[[113 134 141 128 136 105 140 125]
 [114 134 140 128 136 105 140 124]
 [145 129 132 154 134 132 138 124]
 [115 126 142 114 132 111 143 131]
 [114 134 141 129 136 105 140 124]
 [146 113 134 126 127 143 143 137]
 [114 134 140 128 136 105 140 124]]
|
[[114 134 140 128 136 105 140 124]
 [146 113 134 126 127 143 143 137]
 [114 134 141 129 136 105 140 124]
 [115 126 142 114 132 111 143 131]
 [145 129 132 154 134 132 138 124]
 [114 134 140 128 136 105 140 124]
 [113 134 141 128 136 105 140 125]]

[[134 127 125 118]
 [102 133 156 130]
 [136 126 128 112]
 [132 127 126 122]
 [126 128 130 130]
 [102 134 153 131]
 [135 126 125 114]]
|
[[135 126 125 114]
 [102 134 153 131]
 [126 128 130 130]
 [132 127 126 122]
 [136 126 128 112]
 [102 133 156 130]
 [134 127 125 118]]

[[130 124 135 123 135]
 [109 125 106 118 103]
 [116 120 138 119 125]
 [124 155 141 120 150]
 [135 121 131 118 133]
 [128 126 155 119 114]
 [127 135 134 128 132]
 [135 124 130 143 135]
 [124 122 135 122 109]
 [137 121 134 124 110]]
|
[[137 121 134 124 110]
 [124 122 135 122 109]
 [135 124 130 143 135]
 [127 135 134 128 132]
 [128 126 155 119 114]
 [135 121 131 118 133]
 [124 155 141 120 150]
 [116 120 138 119 125]
 [109 125 106 118 103]
 [130 124 135 123 135]]

[[137 141 113 134 128 124 127 111 102 122 129]
 [116 147 116 121 107 119 115 129 116 149 135]
 [120 105 147 129 137 132 150 137 149 125 132]
 [149 121 120 131 146 132 137 128 116 109 112]
 [131 151 115 133 108 114 117 115 109 132 137]
 [154 119 134 137 132 131 139 131 138 101 115]
 [156 116 136 137 132 130 140 134 140 100 115]]
|
[[156 116 136 137 132 130 140 134 140 100 115]
 [154 119 134 137 132 131 139 131 138 101 115]
 [131 151 115 133 108 114 117 115 109 132 137]
 [149 121 120 131 146 132 137 128 116 109 112]
 [120 105 147 129 137 132 150 137 149 125 132]
 [116 147 116 121 107 119 115 129 116 149 135]
 [137 141 113 134 128 124 127 111 102 122 129]]

[[144 125 136 117 139 137 129 132 134 121 127 133]
 [144 125 137 122 128 126 131 142 141 139 127 140]
 [123 121 124 114 125 121 134 119 123 126 115 127]
 [116 114 137 126 137 126 137 148 153 124 129 130]
 [132 116 134 122 127 142 118 147 144 118 121 142]
 [112 127 134 126 117 132 140 128 131 142 130 132]
 [133 138 143 138 144 135 138 129 144 138 130 126]
 [119 146 136 141 121 148 117 137 143 116 133 132]]
|
[[119 146 136 141 121 148 117 137 143 116 133 132]
 [133 138 143 138 144 135 138 129 144 138 130 126]
 [112 127 134 126 117 132 140 128 131 142 130 132]
 [132 116 134 122 127 142 118 147 144 118 121 142]
 [116 114 137 126 137 126 137 148 153 124 129 130]
 [123 121 124 114 125 121 134 119 123 126 115 127]
 [144 125 137 122 128 126 131 142 141 139 127 140]
 [144 125 136 117 139 137 129 132 134 121 127 133]]

[[144 107]
 [145 106]
 [151 100]
 [147 104]
 [149 128]
 [142 108]
 [141 109]]
|
[[141 109]
 [142 108]
 [149 128]
 [147 104]
 [151 100]
 [145 106]
 [144 107]]

[[130 136 107 144 105 134]
 [119 120 117 117 112 131]
 [135 111 155 134 142 140]
 [128 110 119 129 107 126]
 [114 112 146 105 112 123]]
|
[[114 112 146 105 112 123]
 [128 110 119 129 107 126]
 [135 111 155 134 142 140]
 [119 120 117 117 112 131]
 [130 136 107 144 105 134]]

[[131 129  99 130 122]
 [127 132 143 126 130]
 [131 120 116 122 123]
 [133 127 143 114 131]
 [130 133 146 116 133]
 [130 115 138 119 128]]
|
[[130 115 138 119 128]
 [130 133 146 116 133]
 [133 127 143 114 131]
 [131 120 116 122 123]
 [127 132 143 126 130]
 [131 129  99 130 122]]
